Here is a tiny trained network, its code and every weight. The questions are about switching its units off for an input and a target symbol, where a switched-off unit gives its printed mean instead of its output.

import numpy as np


def w(rows, s, z=0):
    codes = np.array(rows[::2]) - 128.0
    scale = np.full(codes.shape[1], s)
    scale[-1] = z or s
    return codes * scale


def norm(h):
    return h / np.sqrt((h * h).mean(-1, keepdims=True) + 1e-5)


def f(y):
    return y / 2 * (1 + np.tanh(0.7978845608 * (y + 0.044715 * y**3)))


def softmax(a):
    e = np.exp(a - a.max(-1, keepdims=True))
    return e / e.sum(-1, keepdims=True)


def log_softmax(a):
    a = a - a.max(-1, keepdims=True)
    return a - np.log(np.exp(a).sum(-1, keepdims=True))


def net(x, mask):
    ids = ['ΓΛΞΩβζθμπσ'.index(c) for c in x.split()]
    T = len(ids)
    res = E[ids] + P[:T]
    u = 0
    for l in range(3):
        q, k, v = (norm(res) @ M[l].T for M in (Q, K, V))
        z = softmax(np.where(np.tri(T) > 0, q @ k.T / 4**0.5, -1e9)) @ v
        res = res + np.where(mask[u], z, O[l][:, -1]) @ O[l][:, :-1]
        u += 1
        y = f(norm(res) @ A[l][:, :-1].T + A[l][:, -1])
        res = res + np.where(mask[u : u + 8], y, B[l][:, -1]) @ B[l][:, :-1]
        u += 8
    return log_softmax(norm(res)[-1] @ U[:, :-1].T + U[:, -1])


Q, K, V, O, A, B = {}, {}, {}, {}, {}, {}
E = w([
[174,97,136],'Γ',
[163,100,113],'Λ',
[6,87,55],'Ξ',
[189,113,155],'Ω',
[185,142,115],'β',
[185,130,139],'ζ',
[95,162,99],'θ',
[2,76,50],'μ',
[121,227,98],'π',
[7,72,55],'σ',
],0.003)
P = w([
[140,92,232],'0',
[104,142,6],'1',
[109,129,8],'2',
[111,108,23],'3',
[116,115,36],'4',
[121,113,51],'5',
[133,113,75],'6',
],0.002)
Q[0] = w([
[95,167,216],'0.h1',
[145,104,2],'0.h1',
[154,86,35],'0.h1',
[126,133,111],'0.h1',
],0.0042)
K[0] = w([
[139,133,30],'0.h1',
[133,133,252],'0.h1',
[103,123,253],'0.h1',
[134,134,144],'0.h1',
],0.0051)
V[0] = w([
[118,104,143],'0.h1',
[223,223,149],'0.h1',
[204,252,174],'0.h1',
[71,60,72],'0.h1',
],0.0014)
O[0] = w([
[120,113,105,155],'0.h1',
[69,253,122,40],'0.h1',
[57,224,138,3],'0.h1',
[216,60,142,191],'0.h1',
],0.0013,0.00042)
A[0] = w([
[166,255,79,67],'0.n1',
[55,36,12,111],'0.n2',
[128,126,126,126],'0.n3',
[128,128,128,128],'0.n4',
[21,198,232,122],'0.n5',
[197,91,134,183],'0.n6',
[84,141,87,2],'0.n7',
[150,117,139,164],'0.n8',
],0.0035,0.0025)
B[0] = w([
[96,58,229,122],'0.n1',
[179,210,250,254],'0.n2',
[129,128,129,129],'0.n3',
[128,128,128,128],'0.n4',
[46,156,76,97],'0.n5',
[67,172,76,174],'0.n6',
[202,76,171,103],'0.n7',
[92,147,104,143],'0.n8',
],0.0026,0.0028)
Q[1] = w([
[234,207,83],'1.h1',
[251,106,81],'1.h1',
[254,79,74],'1.h1',
[223,101,94],'1.h1',
],0.0066)
K[1] = w([
[148,208,229],'1.h1',
[151,119,239],'1.h1',
[154,89,253],'1.h1',
[155,105,231],'1.h1',
],0.0069)
V[1] = w([
[68,198,121],'1.h1',
[100,30,3],'1.h1',
[141,117,229],'1.h1',
[126,137,26],'1.h1',
],0.0039)
O[1] = w([
[208,107,163,158],'1.h1',
[48,21,252,254],'1.h1',
[129,148,14,57],'1.h1',
[123,112,251,192],'1.h1',
],0.0034,0.00059)
A[1] = w([
[123,171,141,126],'1.n1',
[119,119,144,114],'1.n2',
[128,128,128,128],'1.n3',
[128,128,128,128],'1.n4',
[136,102,150,110],'1.n5',
[104,114,155,91],'1.n6',
[31,89,162,76],'1.n7',
[2,81,153,8],'1.n8',
],0.0036,0.0016)
B[1] = w([
[104,150,135,114],'1.n1',
[135,145,108,129],'1.n2',
[128,128,128,128],'1.n3',
[128,128,128,128],'1.n4',
[141,143,99,131],'1.n5',
[140,155,97,128],'1.n6',
[175,238,77,254],'1.n7',
[167,252,109,222],'1.n8',
],0.0031,0.00063)
Q[2] = w([
[105,209,232],'2.h1',
[192,4,24],'2.h1',
[181,142,185],'2.h1',
[204,60,105],'2.h1',
],0.0048)
K[2] = w([
[56,179,254],'2.h1',
[212,78,34],'2.h1',
[142,123,192],'2.h1',
[183,107,121],'2.h1',
],0.0071)
V[2] = w([
[67,216,100],'2.h1',
[4,53,159],'2.h1',
[43,129,91],'2.h1',
[224,55,148],'2.h1',
],0.0025)
O[2] = w([
[100,185,206,236],'2.h1',
[3,132,38,176],'2.h1',
[38,131,195,203],'2.h1',
[192,46,41,2],'2.h1',
],0.002,0.00095)
A[2] = w([
[128,128,128,128],'2.n1',
[126,172,77,116],'2.n2',
[12,185,154,6],'2.n3',
[207,98,207,150],'2.n4',
[253,164,108,24],'2.n5',
[167,137,129,121],'2.n6',
[67,158,137,54],'2.n7',
[155,194,49,223],'2.n8',
],0.0062,0.0024)
B[2] = w([
[128,128,128,128],'2.n1',
[83,143,155,157],'2.n2',
[208,199,206,241],'2.n3',
[2,113,227,155],'2.n4',
[242,61,180,132],'2.n5',
[129,97,127,118],'2.n6',
[155,187,154,156],'2.n7',
[71,140,219,253],'2.n8',
],0.0036,0.0023)
U = w([
[8,166,72,2],'Γ',
[128,213,172,162],'Λ',
[127,90,110,162],'Ξ',
[131,172,69,119],'Ω',
[217,123,138,128],'β',
[171,167,77,137],'ζ',
[56,82,197,106],'θ',
[122,93,106,174],'μ',
[175,79,167,87],'π',
[114,92,103,163],'σ',
],0.016,0.0048)

Each question gives the input, a string of symbols that net reads in full, and the target symbol t.
The units are the heads (4 rows each of Q, K, V and O) and the neurons (one row each of A and B). Each row of codes is followed by its name. A weight is (code - 128) times the scale printed after its matrix; where a second scale follows, it is the last column's (O, A, B and U).
mask holds one flag per unit, layer by layer, with each layer's heads first. A switched-off unit (its flag False) gives its mean, the last column of its rows in O or B, instead of its output. The means were averaged over made-up inputs and are rounded, as every weight is.
A unit's drop is (log p(t) with every unit on - log p(t) with that unit switched off) / (log p(t) with every unit on - log p(t) with every unit switched off).
The circuit of an input: a set's keep is (log p(t) with only the set's units on - log p(t) with every unit switched off) / (log p(t) with every unit on - log p(t) with every unit switched off). Starting from the 12 units with the biggest drops (on a tie, the unit counted first), units are removed one at a time, each time the one whose removal leaves the highest keep (on an exact tie, the one counted first), for as long as the keep stays at least 0.8.
circuit, biggest first: the units of the circuit, biggest drop first
unit that matters most: the unit with the biggest drop
top k neurons: the k neurons with the biggest drops, biggest first
k most important neurons of layer l: the k neurons of layer l with the biggest drops, biggest first
drop when u is switched off: that unit's drop, to one decimal
input Ω Ω ζ σ β ζ, target Ω: circuit, biggest first => [1.h1]
input σ θ Ω θ, target θ: top 3 neurons => [0.n1; 0.n2; 2.n4]
input μ θ θ, target θ: circuit, biggest first => [1.h1; 2.n4]
input Γ Ξ π μ π ζ, target Γ: circuit, biggest first => [0.n2; 1.h1; 2.n8]
input θ θ σ μ β, target θ: circuit, biggest first => [0.n5; 0.n2; 1.h1; 2.n4]
input θ π π θ μ Λ π, target θ: circuit, biggest first => [1.h1; 2.n4; 0.n1; 0.n2]
input Λ Ξ Ω θ σ, target Λ: circuit, biggest first => [2.n3; 0.n2]
input Λ Γ Γ μ Ξ, target Λ: circuit, biggest first => [2.n3; 0.n2]
input θ ζ Ξ σ θ ζ Λ, target θ: top 2 neurons => [0.n5; 0.n2]
input θ Ω σ θ β β, target θ: 2 most important neurons of layer 0 => [0.n5; 0.n2]
input θ Ξ σ Ω, target θ: top 2 neurons => [0.n5; 0.n2]
input μ θ Λ μ μ θ π, target θ: top 2 neurons => [0.n1; 2.n4]
input π Ω σ Γ, target π: top 2 neurons => [0.n2; 0.n5]
input θ Ξ Λ Λ Γ, target θ: circuit, biggest first => [2.n4]
input β μ Ω Ω ζ, target β: top 2 neurons => [2.n5; 0.n5]
input π Ξ ζ θ θ Λ, target π: top 2 neurons => [2.n5; 0.n1]
input β θ β, target β: 2 most important neurons of layer 0 => [0.n6; 0.n5]
input Γ σ β β σ Λ Γ, target Γ: top 2 neurons => [0.n2; 2.n8]
input π σ β β Γ ζ, target π: 2 most important neurons of layer 2 => [2.n5; 2.n4]
input β θ ζ Γ Ω, target β: unit that matters most => 0.h1
input Ω μ σ μ, target θ: top 2 neurons => [0.n6; 0.n7]
input Λ Λ Ξ Ω Ξ σ, target Λ: top 2 neurons => [1.n8; 1.n7]
input Ω Ω Γ ζ, target Ω: drop when 1.h1 is switched off => 1.0
input Γ σ μ σ Λ Γ Ω, target Γ: drop when 2.n8 is switched off => 0.1
input ζ π β Λ, target ζ: drop when 0.n3 is switched off => 0.0
